Each row, then the tier of its hidden value:
[  36 -131  -12  -25  -54  -58  173   89  161    0   47   69  128  161
  -34   86   65  -23   -3  -34   23  142  109 -271   27  226   80  -43
   72  114 -101   91  191   -4  -30  162    8 -138   49  274 -239  -17
  134  -95  204] -> <20>
[  21  144  -91  123 -150 -120 -165 -113   39  112  -53  131  136   -4
  -69 -201   12 -180 -161   73  -16 -163  117  178  -59  -27   31  -44
 -154  -79 -120  251  -19  -84   14  -50 -135 -120   77 -293    5  110
  -62  -95  156] -> <10>
[ 133  -66  -65   14   40 -149   91  -20   42 -179  -49   74  101  -93
  -80   26   54   76  -62 -119  -13  198  -51 -103  115  194  -23 -147
  -43  161   17 -184   15  -37 -128  119   35   31   37  279 -183  -20
   38   72  215] -> <7>
[ -21    8  -35  -68  -84   41 -218  122  116   49   93  108   92   66
  245  -66   20  -57 -203    7  -28  -76   54  250 -164  -98   -2  -51
 -225 -246  -29  100  -91   50  -26 -102 -119  -91  -42 -188  -18 -159
    1  -82  -64] -> <7>
[ 141   44  -56  -32  -15   73 -214   34  225   53  105 -282  -45 -150
 -152   28   96  -75 -146 -217  148 -111  -32  506 -159 -203  186   -8
 -275 -284  -82  292 -306  124  -14 -101 -269  -76    1  -79   75   71
   42 -148 -103] -> <20>
[-211 -125 -114  -60 -146   10   66  -20  -35  223  129   55  232   96
  -54  258 -151  -21   58  -35  151  -34  148  -23   -2   44  293   46
 -146  430  -27  110  -11   45  103   48  -59 -189  -58   78  -48 -202
  122   29   55] -> <7>
[-270  -78   15 -140   94  121 -190  243   64  -57    4  244   98  187
  368 -126  -79  -43 -137  252 -172  -79  -31  233 -106 -176 -296 -324
 -354 -211 -100 -236    9 -146 -114  -39  185  -20   20  -10 -172 -467
  185 -229 -184] -> <14>
[ -23  104   54    3  -45  -69 -152   -8   39  -10    8   26  -32   97
  151 -329  -22 -176   19   68  -21  -36  100   24 -131  -56    3 -128
   92 -122   41  314   80  -59   89  -38   53  -33   32 -227   86   81
  -40 -135   93] -> <24>
[-113   27    4 -111  -45   26 -239  141    1  -61   78  169   62  101
  445 -192  -45  -39 -112   72  -91    8   36  148 -173 -119  -90 -134
 -130 -203   96    7  -68   36  -23 -111   16  -14  -75 -226   38 -249
  -39  -26  -94] -> <11>
[ -10  106  -53   47   42 -228  117 -106  -83 -276  -50 -102   10 -110
  -79 -121  -12  -25  255  -63   12  319   18 -232   75   93   94 -125
  203  222  132   39  -49   36  -35  204  107   -3   12  216  -35  115
  -27   -2  103] -> <24>
[ 140   77   73   10 -101  -50 -129  -63  124  114   85  -55  -67    8
   30 -175   85 -151 -165  -83   61 -114  116  110 -220   46  122  -21
   86 -157   80  491   30   46  122 -135 -196  -45  -35 -205   92  280
  -45 -130  235] -> <11>
[ -33 -162  -16  -96  -73   -8   79    8   15   99  123   20  110   68
   18  167  -67   33    5 -138  131   56   77 -108  -21  146  211  -17
    6  336   87   92   57   54   81   14  -28  -63  -71  154  -40  -98
   89   80  185] -> <10>
[ 161  -27  -38    8   65 -176   85  -29    7 -275  -63  -11   30 -100
  -56  -97   55   61   61 -161   -1  281  -73 -183  121  174  -11 -167
   99  155   79 -130    7  -15 -115  131   91   78   52  258  -98   35
  -10  111  225] -> <11>
[ -84   43   28  -14  -74  -45 -179   -1  -19   63    2  250   78  107
  260 -239  -50 -114 -173  139  -89 -123   90   76 -133    0 -104 -163
  -79  -58   48  119   95 -102   43 -114   23  -16  -13 -252    4  -69
  -20  -68  147] -> <11>
[  27   86   -9   12  -42  -42 -208  -38   33   11  -11  -28   -4   -1
   31 -273  -34 -138  -18  -30   39  -89   27  196  -80 -123   42 -119
  -59  -76   -4  234  -46  -61   54  -78    2   -8   57 -249  134   31
  -47  -42   70] -> <24>
[  63   94   13  -62  -47   10 -225   23   78  -29  114 -178  -79  -65
  134 -163   30  -86  -27 -144   80   -2   22  262 -208 -157  144  -29
  -23 -217  119  326 -202  142   54 -121 -148  -17  -65 -206  180   68
  -70  -57  -52] -> <11>
[-303  156 -114   93  -63 -215  121 -250 -192   44   -7 -153   99  -29
 -278  -36 -251 -180  464   73  158   87  194 -159   89  -60  365  -27
  145  569   53  303  -11  -44  203  234  157 -183   17   39   87   90
   34  -92   13] -> <12>
[  19   28  -22  -48  -44   38 -186   80  153   52   94  -13   33  -12
  100  -24   58  -73 -203  -32    9  -94   37  322 -181 -106   37  -57
 -230 -265  -36  178 -143   66  -21  -92 -173  -87  -39 -110  -26  -41
   37 -160  -55] -> <20>
[  11  -56  -21  -20  198 -114  142   32   56 -308  -84   -1   19 -112
  -96   27   68   73    1   -4  -89  245 -120  -64   97  127 -166 -307
  -87   76    0 -292  -27  -75 -202  183  137   63   49  488 -295  -65
  173 -136   91] -> <14>
[  63   18  -77   27  122 -150  140   -8   80 -279  -51  -90   36 -170
 -180   72  109   42   22  -69  -40  267  -69  -33   72  112  -32 -179
  -65   28  -20 -143 -124   29 -189  201   -2  -16   36  430 -254   47
  114 -134   56] -> <14>
[  62  282  -75  136 -141 -131 -139 -127  114   36   24 -333  -45  -50
 -242 -272   38 -289  210  -74  149  -17  172  152 -114 -191  335   91
  121 -178  -97  673 -154   92  130   67 -167 -213   92 -289  197  357
 -103 -218  -41] -> <12>
[-151  201   82  -79  103  -92 -197    2  -46 -202   80 -127 -162  -62
  304 -303 -100 -111  171   71  -36  105   37  150 -197 -225   17 -197
  107 -171  272  207 -114   42   99    1  152   31 -118 -134  146   17
  -53 -196 -202] -> <12>
[-202   71 -217  109  -41 -146  131 -125  -52  -14  -59   -6  236  -98
 -321  169  -64  -63  118   81   29   81   78   24  116   10  144  -60
 -224  314 -158  -37 -152  -17  -82  222  -43 -199   62  233 -196  -56
  128 -142  -17] -> <14>
[  71  190 -121  134   78 -305  103 -205 -101 -352 -138 -178    5 -271
 -285 -158   10  -30  269 -105   22  328  -48 -122  162   55   93 -148
  130  231   82  -22 -163    0  -96  239   88   24   80  229  -26  207
  -63   19  104] -> <24>
[ -98  -31   88 -169   50   45 -250  142  -37 -109   73  187  -24   77
  521 -228  -67   10 -143   51 -109    6  -38  150 -186  -91 -181 -247
  -96 -153  217  -83  -22  -13   -8 -166  113  116 -109 -164   58 -268
  -14   12  -27] -> <11>
[ -51   87    3   -1  -47  -63 -191  -16  -19  -12  -10  145   43   32
  200 -255  -34 -109 -107   86  -65  -67   52  125 -117  -56  -69 -153
  -73  -95   55  125   -5  -62   20  -90   10   -5   -3 -233   46  -31
  -46  -64   83] -> <11>
[  74   86  -67   63 -102  -69 -193  -70   75   91  -12   78   88  -52
  -39 -137   30 -117 -218  -14   11 -161   54  273  -86  -44   33  -59
 -206 -117  -67  191  -74  -48    2  -98 -155  -65   37 -236   19   70
  -40  -63  126] -> <10>
[-211 -224  -62 -163 -129  116   24   52  -10  275  209   -6  182  139
   36  305 -186   21   58 -124  223  -63  120   37  -49    2  343   52
 -151  450   35  124  -14   85  160  -26  -44 -146 -103   70   31 -299
  150   85   23] -> <7>
[-130 -233   56 -172  -82   82   59   21  -33  207  183  -38   53  181
   80  124 -174   -2  132 -151  220  -12  110 -149  -60   90  296  -28
  104  493  152  225  138   31  224  -44   70  -36  -87   75  106 -159
  117  119  196] -> <11>
[ -19  -96  -21  -59   92  -49  155  106  119 -177   17  -42   55   28
  -40   93   62   32   58  -34  -18  228  -14 -135   34  118  -13 -168
  -19   61  -46  -91   15   15 -122  185   68  -51   29  413 -253  -92
  175 -149   43] -> <14>
[ -80   21 -195   52 -157 -117   86  -45    7   28   41  -11  242   -2
 -149  157  -28  -42  108  -59   91  132  136  -82   62   55  266   90
  -87  242 -103   95 -108  101  -27  169 -121 -229   14   98 -104  -57
   24    8   14] -> <7>
[-253 -131  -93  -90 -114   24   19  -55 -142  190  104   15  186   87
  -21  151 -245  -17  176  -68  192  -30  100  -27   30  -18  300  -14
  -94  574   56   80  -20    5  153    9   59  -98  -50    6   93 -258
   89  140   67] -> <11>
[-148 -112 -100  -28  -36  -22  130   92   72    2   13   67  208  151
  -64  122  -44  -31  103   48   21  110   83 -146   84   71   71  -85
 -109  214 -175  -52   70  -42  -61  193   81 -171   76  255 -224 -217
  179 -102   23] -> <14>
[-132    0 -147   34  -88 -119   59 -122 -122   17  -14   -6  182  -24
 -165   37 -140  -42  194  -53  118   85   72  -80  112   25  222  -38
  -44  454   -8   38  -59  -18   38  114   45  -96   36   61   18  -85
   24   98  102] -> <11>
[ -40   33   26  -56  -57  -14 -169   60   70   42   86  202   59   41
  300  -76   37  -52 -290   86 -100  -84   76  177 -217    7  -84 -108
 -156 -227   80  103  -19   25   -9 -125 -121  -48 -102 -143  -78  -59
    4 -140   49] -> <7>
[ -27  148   27   43  -79  -93 -145  -98   10   58   13   -8  -24   22
   44 -270  -18 -196  -16   52   14  -98  122   91 -154  -52   74  -86
   59  -65   56  396   15  -33  119  -67  -45  -58    6 -254  112  177
  -51 -148  128] -> <24>
[ -24  -65  -59  -30   78  -55  148   78  116 -175    5  -97   67  -11
 -119  106   57   16   89  -48    7  226  -13  -90   51   77   33 -140
  -50   70  -81  -67  -44   32 -127  203   37  -83   45  402 -234  -69
  168 -152    7] -> <14>
[-304 -108  -85  -89 -145   19   41  -34 -143  198  125   28  196  150
   39  133 -245  -51  219  -13  173   -3  159 -107   -4  -11  313   16
  -25  547   58  151   13   32  174   35   60 -144  -63  -15   85 -248
   84   94   39] -> <11>
[  76   98  -45   49  147 -248   95  -61  -22 -403 -119 -192  -50 -119
 -157 -251  -30  -26  382 -109   28  378  -64 -219  201   16   48 -214
  225  179   55  -66   -5  -71  -69  291  297   52  126  267  -22   76
  -19   17   47] -> <12>
[-137   -5 -185   56  -41  -70  127  -28   51   -2  -20 -104  199  -16
 -323  165  -36  -69  166   -4   89   91   68    9  112  -18  191  -33
 -180  245 -222   35 -117    0  -70  225  -27 -214  101  252 -171  -86
  161 -140  -39] -> <14>

Next part:
[ 318 -239 -189   27  173 -196   31  321  -11  115  231  101 -223   19
 -298  -13   33  -18   34 -296 -169  102 -111 -126  136  -72   -1   40
  -26 -486  120   97  273  -58 -135  -56  301 -129 -104 -112   83  214
  283  122  111] -> (101)
[-130 -109  119  -17   75  144 -160 -423 -267   39  -63 -190   26  -18
  -70   49  133 -273  293  163  159 -182  -24  205  -13  160   86  215
  104  215 -169   54 -143 -108  -10  107 -361  166  -47  -72  -66  -89
 -360 -225  130] -> (99)
[ 411 -130 -146  -37  212   27   56  281   81    7  102   89    4   92
 -157   73  106   13  241  -47  -89 -114  -14  -79  233  123 -164   71
   98 -339  121  -64   61   48    8  -87   -3  168 -184  -68  168  125
   15  -14  120] -> (95)
[-112  -70 -227  105   -7  269 -455 -204 -107 -317  170 -269  301  129
 -108   56  -60  -66 -242  -13 -160  146 -192  198  420   33   18  -78
  -42  229    0   59 -147  214  333 -131  257   86   49 -218 -630  286
  151 -120 -215] -> (95)
[-196   22   90   -6  -17  125 -264 -171 -133 -362  132 -164  140  108
  -51    8 -149  -91 -254   -5   65  229 -210  214   66  197   82 -213
 -100  253  -78  -66 -184 -156  249  -90  113 -159   63 -213 -436   75
 -196 -119 -148] -> (90)
[ 315  -56    5 -207  195 -274  185  343  -11  178  232  217 -107  -51
 -305   32  151  126  -10 -122 -191   64  -65 -341  233 -107 -109  -61
 -267 -470  165 -142  287   12  -13 -136  298  -76  236   40  -59  237
  252  321   88] -> (95)
[-169  -55   58   82   20  -27 -222 -124 -109   80 -152   15 -123  -11
   27 -211   85 -321  366 -135  -55  -56 -360  249  -74  -93  245  285
  -25  130  -13   67   70 -101 -134  138 -105  133  -95 -151  -49 -145
 -141 -250  167] -> (101)
[-208  -11    9  113 -147  341 -305 -381  -95 -368  -24 -282  357  116
   15  180  -77  -93 -363   48   96  204   -2   93   46  159 -137 -256
  -35  250 -167  -39 -396 -143  530 -261  -19 -104   32 -111 -434  375
 -252  -18 -110] -> (88)
[ 186 -208   36 -127   65  135  296   11   12  -28  -94  153   47  129
 -160  186  -47  -38  -62  -41   97  102  279 -137 -121  332 -262  -47
  108  -45   22  142 -165 -159   92   34 -183   -1    8  -87  252   59
 -145   58  159] -> (81)
[-270   34   94   14 -182  281 -184 -279  -20 -347 -142  -79  342  131
   55  104 -122  -88 -374   -9   30  290  -53   52  -30  160 -128 -251
 -123  348  -83  -29 -364 -128  488 -162   16  -76  172 -139 -406  240
 -215    5  -82] -> (81)
[ 383 -200  -83  -75  216   46  126  131  -30   -5  169    3  -17   86
 -240  177   64   11  109   16   49  -77  148  -96  144  253 -191   -1
  141 -310   27   -3  -11  -64   13  -71  -77   39 -151  -64  182  134
  -76   23  111] -> (99)
[ 245 -117   36 -199   53   16  346  118   43   61  -17  230  111   65
 -224  223   52  128 -255  -61  -47  178  283 -417   37  104 -373 -178
 -175 -224  105    1  -56  -55  248 -157   66  -68  291   54   49  330
   95  359  117] -> (88)
[ 398 -183 -106 -141  222  -14  182  203  -14   37  208   88   -1   73
 -300  176   71   89    2  -17  -49   -6  157 -211  233  170 -222  -37
   13 -343   99   -5   64   34   37  -88   73   30   18  -36   83  199
  106  146   73] -> (99)
[-369  177  340 -187 -140   71   50  -48   57 -247 -324  305  160  128
  154 -169 -160 -130 -151  -90  -28  327 -274   98 -211  140   40 -124
 -306  532   92  -74 -192 -159  228   97   -6   -2  367 -177 -265 -209
 -235  -79   13] -> (81)
[ -11  -70  357 -349   31 -293  446 -117 -218  394  -32  253 -132 -181
 -312  138  208   28 -179  -22   47  153  240 -529 -201 -103 -165  -89
 -421 -227  -27  -38  131 -269   43  -49   -9 -253  607  202   10  226
    0  522  243] -> (88)
[-204 -122  246 -118  -22  144  129 -325 -160  -28 -241   60    4   72
  -32   31  -58 -251   74   31  206   72   93  128 -308  303    5   84
   65  362 -110  166 -225 -264    4  213 -370   22   80 -141  105 -213
 -387 -158  169] -> (81)
[-261   59  265  -61 -113  203  -22 -350  -72  -75 -345   37  189   50
  122   16   55 -217   72   78  126   33  -33   70 -208  127  -67   31
  -96  384  -92  -40 -295 -184  250   11 -336  120  154  -37  -91  -28
 -417  -95  144] -> (88)
[-274  -56  -88  112  -82  129 -355 -269 -108  -34 -132  -63  123   37
    1 -125   45 -242   12 -131 -195   99 -295  176  141 -183  140  177
 -153  299   18  143  -33  129  141   33  113  167  137 -151 -440  117
  124 -137    9] -> (101)
[-218  -10   37   22  -78  279 -267 -364 -142 -297    1 -213  301  105
  -25  117  -59 -101 -279   75   56  164  -37  121  107  151  -63 -162
  -85  331 -113   -7 -305  -47  399 -137   -6  -21  136 -128 -465  222
 -180  -61 -111] -> (90)
[-194  -11   95  -42   48   44 -222 -201 -169  -38  -35  -50   15   12
  -34 -121   50 -225  206   17  -28  -27 -279  234   77   30  193  165
  -67  264  -22    8  -13   -9  -15  116  -68  142   71 -154 -258 -134
 -143 -215   34] -> (95)
[ 364 -234 -187  -50  209 -160   66  265  -53  137  283   52 -145    0
 -357   73   91   37   26 -179 -152   35    1 -190  243  -31  -70   23
  -23 -488  109   59  248   16  -90  -77  253  -73  -30  -64   34  253
  281  175   81] -> (82)
[-219 -104   39   26   49   28 -251 -255 -221   22  -38  -96  -74   -5
  -70 -143   41 -296  254  -46  -21  -31 -272  291   23   -1  266  251
    3  252  -53  136   32  -38 -124  188  -86  116   -9 -189 -197 -158
 -102 -261   68] -> (82)
[-115  -20  212 -135  120  -26  -28  -68 -143  -82  -12   63 -105   56
  -46 -132  -47 -209  243   16   96   -1 -230  264  -85  235  198  116
   -6  242  -12   -5   -9 -172 -148  210 -159   52    8 -197  -29 -341
 -298 -269   76] -> (99)
[ 249  -89   76 -235  172 -245  210  109 -132  279  199  128  -82 -114
 -344  131  240   97  -26  -10  -96   -1   91 -412  182 -113 -155  -37
 -276 -436   58 -117  223  -26   28 -143  157  -80  335  135  -70  306
  163  390  134] -> (99)
[ 265 -206  -52 -172  196 -220  144   65 -193  286  296   30 -123 -114
 -434  150  198   69  -55  -54 -116   16  119 -349  244 -110 -100    5
 -180 -456   39   21  258   18  -44  -94  219 -107  255   69  -95  327
  281  346   99] -> (95)
[ 229  -96   87 -192  144 -198  172  -55 -183  375  134   40  -37 -178
 -324  191  356   49   62   67  -53 -113  160 -457  167 -178 -197   29
 -255 -467  -23 -134  176  -35   81 -196   22  -17  321  225  -48  400
   81  415  200] -> (99)
[-299   41  260  -80 -104  156  -38 -319 -110 -129 -239   29  145   55
   65   -7  -24 -193  -48   38  115  130  -72   98 -191  146   -7  -39
 -129  395  -89   -8 -251 -203  221   34 -210    6  197  -93 -183  -45
 -348  -81   76] -> (88)
[  57 -123   39  -50  157   25  -30  -53 -110   79  -58   35 -101   34
  -81  -72   96 -225  433   12   22 -167 -135  184   21  133  106  284
  115   54   13   68   33  -39 -184  187 -233  228 -125 -134  125 -220
 -185 -249  175] -> (95)
[-259 -106  -97  224  -75  111 -476 -356 -196  -54  -13 -264   56  -12
  -37  -57   62 -284   15 -123  -74   56 -291  226   80 -162  181  123
  -48  135 -126  108  -55  -45  137  -66   77    7  -59 -139 -398  229
  -18 -146   14] -> (101)
[ 154   -7  206 -298   49 -186  395  159   -3  179   -5  329    5  -37
 -228  122  113  136 -230  -83  -71  201  152 -492  -28  -40 -272 -187
 -390 -260  113 -117   84 -128  179 -148  138 -158  487  123  -17  275
   97  462  145] -> (88)
[ 369 -302 -294   87  165  103  -27   12  -43  178   78  -82   10   28
 -248  172  207  -71  217  -64 -106 -165  149 -133  251  -17 -190  201
  172 -376   29  149   55  113   11  -86  -46  195 -198  -14  138  330
  151   46  172] -> (82)
[-255 -166  -89   86   14   50 -386 -306 -283  -89  155 -250  -23    7
 -179  -73  -53 -233  -67 -105  -66  136 -252  279  143  -34  268   95
  -31  218  -86  203   28   -4  -13   86  161  -63   36 -238 -450   56
   83 -174  -79] -> (82)
[-251  -52  -12   48 -160  341 -244 -334  -80 -416  -15 -195  363  166
  -33  166 -190  -66 -513  -15   41  343   25   90   54  221 -127 -303
  -59  354 -109   67 -384  -89  505 -169   95 -141  140 -192 -492  310
 -127   -3 -167] -> (81)
[ 176   73  282 -375  177 -452  349  364  -46  262  146  401 -206 -117
 -271  -69  156  127   -8 -112 -146  131 -142 -405   52 -133  -34  -99
 -485 -378  182 -245  350 -124  -80  -57  275 -166  493   93  -52   54
  148  396  145] -> (99)
[ 103 -218   92  -75   51  162  224 -150  -64    3 -145   48    8   92
 -113  180   -6 -145   77   14  200    9  266  -39 -225  346 -190   29
  189   10  -85  144 -213 -256   44   69 -354   10  -98  -80  314   -5
 -322  -36  211] -> (81)
